Below is a small trained network, with its code and all its weights. Each question gives an input and a target symbol and asks what happens when units are switched off, that is, made to give their printed mean instead of their output.

import numpy as np


def w(rows, s, z=0):
    codes = np.array(rows[::2]) - 128.0
    scale = np.full(codes.shape[1], s)
    scale[-1] = z or s
    return codes * scale


def f(y):
    return np.maximum(y, 0)


def softmax(a):
    e = np.exp(a - a.max(-1, keepdims=True))
    return e / e.sum(-1, keepdims=True)


def log_softmax(a):
    a = a - a.max(-1, keepdims=True)
    return a - np.log(np.exp(a).sum(-1, keepdims=True))


def net(x, mask):
    ids = ['ΓΦΨδεηλξ'.index(c) for c in x.split()]
    T = len(ids)
    res = E[ids] + P[:T]
    u = 0
    for l in range(2):
        r = res
        for j in range(2):
            rows = slice(2 * j, 2 * j + 2)
            q, k, v = (r @ M[l][rows].T for M in (Q, K, V))
            z = softmax(np.where(np.tri(T) > 0, q @ k.T / 2**0.5, -1e9)) @ v
            o = O[l][rows]
            res = res + np.where(mask[u + j], z, o[:, -1]) @ o[:, :-1]
        u += 2
        y = f(res @ A[l][:, :-1].T + A[l][:, -1])
        res = res + np.where(mask[u : u + 8], y, B[l][:, -1]) @ B[l][:, :-1]
        u += 8
    return log_softmax(res[-1] @ U[:, :-1].T + U[:, -1])


Q, K, V, O, A, B = {}, {}, {}, {}, {}, {}
E = w([
[46,128,100,129],'Γ',
[142,196,207,139],'Φ',
[204,117,93,150],'Ψ',
[82,175,47,166],'δ',
[122,3,124,75],'ε',
[129,103,213,80],'η',
[36,137,204,92],'λ',
[30,213,181,162],'ξ',
],0.0068)
P = w([
[140,44,144,254],'0',
[199,229,109,11],'1',
[107,110,111,161],'2',
[184,239,107,15],'3',
[108,108,111,161],'4',
[181,231,96,14],'5',
[108,106,106,158],'6',
[185,220,101,12],'7',
],0.0051)
Q[0] = w([
[163,63,94,57],'L0H0',
[91,219,99,123],'L0H0',
[137,118,245,176],'L0H1',
[113,68,216,192],'L0H1',
],0.012)
K[0] = w([
[81,241,139,199],'L0H0',
[142,133,184,71],'L0H0',
[104,90,72,104],'L0H1',
[118,9,50,52],'L0H1',
],0.012)
V[0] = w([
[138,114,98,145],'L0H0',
[127,143,64,184],'L0H0',
[120,129,101,126],'L0H1',
[126,172,2,175],'L0H1',
],0.0019)
O[0] = w([
[143,128,110,141,84],'L0H0',
[151,116,68,98,45],'L0H0',
[177,168,146,184,102],'L0H1',
[178,179,122,252,3],'L0H1',
],0.0016,0.00039)
A[0] = w([
[192,99,207,190,83],'L0N0',
[142,32,38,187,125],'L0N1',
[98,159,112,249,97],'L0N2',
[152,140,81,84,116],'L0N3',
[126,138,146,81,224],'L0N4',
[30,70,145,158,170],'L0N5',
[103,124,93,120,4],'L0N6',
[181,135,153,121,98],'L0N7',
],0.019,0.0024)
B[0] = w([
[184,110,192,181,174],'L0N0',
[214,144,19,158,183],'L0N1',
[21,194,91,192,185],'L0N2',
[106,184,163,143,192],'L0N3',
[133,180,109,168,253],'L0N4',
[78,2,173,121,229],'L0N5',
[133,101,144,136,133],'L0N6',
[87,115,116,116,171],'L0N7',
],0.026,0.0048)
Q[1] = w([
[51,136,150,78],'L1H0',
[161,62,73,225],'L1H0',
[157,4,124,62],'L1H1',
[70,230,143,149],'L1H1',
],0.037)
K[1] = w([
[93,42,180,156],'L1H0',
[124,192,124,2],'L1H0',
[152,64,227,154],'L1H1',
[174,207,71,138],'L1H1',
],0.033)
V[1] = w([
[7,190,84,127],'L1H0',
[163,175,1,169],'L1H0',
[128,143,119,107],'L1H1',
[108,135,124,117],'L1H1',
],0.0078)
O[1] = w([
[170,148,186,94,140],'L1H0',
[145,22,121,253,151],'L1H0',
[130,138,110,144,4],'L1H1',
[141,130,130,125,67],'L1H1',
],0.0069,0.0028)
A[1] = w([
[208,112,252,106,240],'L1N0',
[222,145,213,108,7],'L1N1',
[253,56,204,97,107],'L1N2',
[132,135,1,56,33],'L1N3',
[216,149,138,36,2],'L1N4',
[219,76,98,142,81],'L1N5',
[179,118,11,123,39],'L1N6',
[166,58,248,119,10],'L1N7',
],0.0097,0.0066)
B[1] = w([
[209,121,229,166,255],'L1N0',
[53,113,152,91,165],'L1N1',
[88,140,27,147,198],'L1N2',
[79,74,181,155,200],'L1N3',
[121,77,3,105,191],'L1N4',
[109,128,158,45,251],'L1N5',
[129,177,124,143,212],'L1N6',
[156,138,35,75,218],'L1N7',
],0.022,0.0092)
U = w([
[151,255,106,108,207],'Γ',
[103,32,132,151,55],'Φ',
[183,125,80,131,253],'Ψ',
[65,155,162,123,99],'δ',
[108,137,79,100,40],'ε',
[136,100,167,59,95],'η',
[152,152,166,158,196],'λ',
[121,171,79,185,72],'ξ',
],0.0083,0.0033)

Each question gives the input, a string of symbols that net reads in full, and the target symbol t.
The units are the heads (2 rows each of Q, K, V and O) and the neurons (one row each of A and B). Each row of codes is followed by its name. A weight is (code - 128) times the scale printed after its matrix; where a second scale follows, it is the last column's (O, A, B and U).
mask holds one flag per unit, layer by layer, with each layer's heads first. A switched-off unit (its flag False) gives its mean, the last column of its rows in O or B, instead of its output. The means were averaged over made-up inputs and are rounded, as every weight is.
A unit's drop is (log p(t) with every unit on - log p(t) with that unit switched off) / (log p(t) with every unit on - log p(t) with every unit switched off).
The circuit of an input: a set's keep is (log p(t) with only the set's units on - log p(t) with every unit switched off) / (log p(t) with every unit on - log p(t) with every unit switched off). Starting from the 12 units with the biggest drops (on a tie, the unit counted first), units are removed one at a time, each time the one whose removal leaves the highest keep (on an exact tie, the one counted first), for as long as the keep stays at least 0.8.
units of the circuit, in order: the units of the circuit, biggest drop first
most important unit: the unit with the biggest drop
k most important neurons: the k neurons with the biggest drops, biggest first
top k neurons in layer l: the k neurons of layer l with the biggest drops, biggest first
heads that matter: for each layer, one digit per head in row order, 1 if its drop is at least 0.15 and else 0, layers parted by /
input ε λ η η δ, target ξ: 2 most important neurons -> L0N1, L0N2
input ε Γ Γ Ψ Ψ ε Ψ, target Γ: units of the circuit, in order -> L0N1, L1N6
input Φ δ η Φ Γ η Γ ξ, target Γ: 3 most important neurons -> L0N2, L0N1, L0N0
input λ ε Ψ Ψ, target ε: 2 most important neurons -> L0N5, L1N4
input Ψ λ η ξ, target Φ: 3 most important neurons -> L0N1, L0N0, L0N2
input ξ Φ ε, target ε: most important unit -> L1N2
input Γ η η λ η Γ, target λ: heads that matter -> 00 / 10
input λ η η Ψ λ Γ, target ε: 3 most important neurons -> L0N5, L1N4, L0N2
input Φ λ Φ Γ ξ δ η Ψ, target Γ: units of the circuit, in order -> L0N3, L0N5
input ξ η Ψ Γ ε λ η η, target η: units of the circuit, in order -> L1H0, L0N2, L0N1
input Γ η Γ η Ψ Ψ η λ, target λ: 3 most important neurons -> L0N5, L0N2, L0N1
input ε λ η Ψ, target ξ: top 3 neurons in layer 0 -> L0N5, L0N1, L0N0
input ξ Γ η λ ξ η Γ Ψ, target η: top 4 neurons in layer 0 -> L0N2, L0N5, L0N3, L0N1
input λ ξ η ε, target ε: 2 most important neurons -> L0N5, L1N4
input η Γ λ λ δ Γ Γ λ, target δ: top 2 neurons in layer 0 -> L0N0, L0N1
input δ η δ Φ Γ Φ λ Γ, target Ψ: 2 most important neurons -> L0N2, L0N7
input ε η η Φ, target ξ: 2 most important neurons -> L0N5, L0N1
input Γ η η λ η λ Φ λ, target λ: top neuron in layer 0 -> L0N2
input ε Γ ε Φ, target ξ: top 3 neurons in layer 0 -> L0N5, L0N1, L0N0
input ε η ξ ε, target ξ: 2 most important neurons -> L0N5, L0N1
input Γ λ Ψ η, target λ: top 3 neurons in layer 0 -> L0N5, L0N1, L0N2
input ε η δ λ η ε ξ, target δ: 2 most important neurons -> L0N2, L0N5
input Γ η η η Γ Φ, target λ: most important unit -> L0N1
input ε λ Ψ η, target ξ: top 4 neurons in layer 0 -> L0N5, L0N1, L0N4, L0N0
input ε Ψ η Φ ε η Φ Ψ, target ξ: top 4 neurons in layer 0 -> L0N1, L0N5, L0N0, L0N3
input Γ η η ξ, target λ: 2 most important neurons -> L0N5, L0N2
input δ η Γ λ, target Ψ: top 2 neurons in layer 0 -> L0N2, L0N1
input η ε Ψ Γ Φ η Γ Ψ, target δ: top neuron in layer 0 -> L0N0
input ξ δ η Ψ η Ψ λ ξ, target η: 4 most important neurons -> L0N1, L0N2, L1N1, L1N0
input η Ψ η Φ, target δ: 2 most important neurons -> L1N3, L0N0
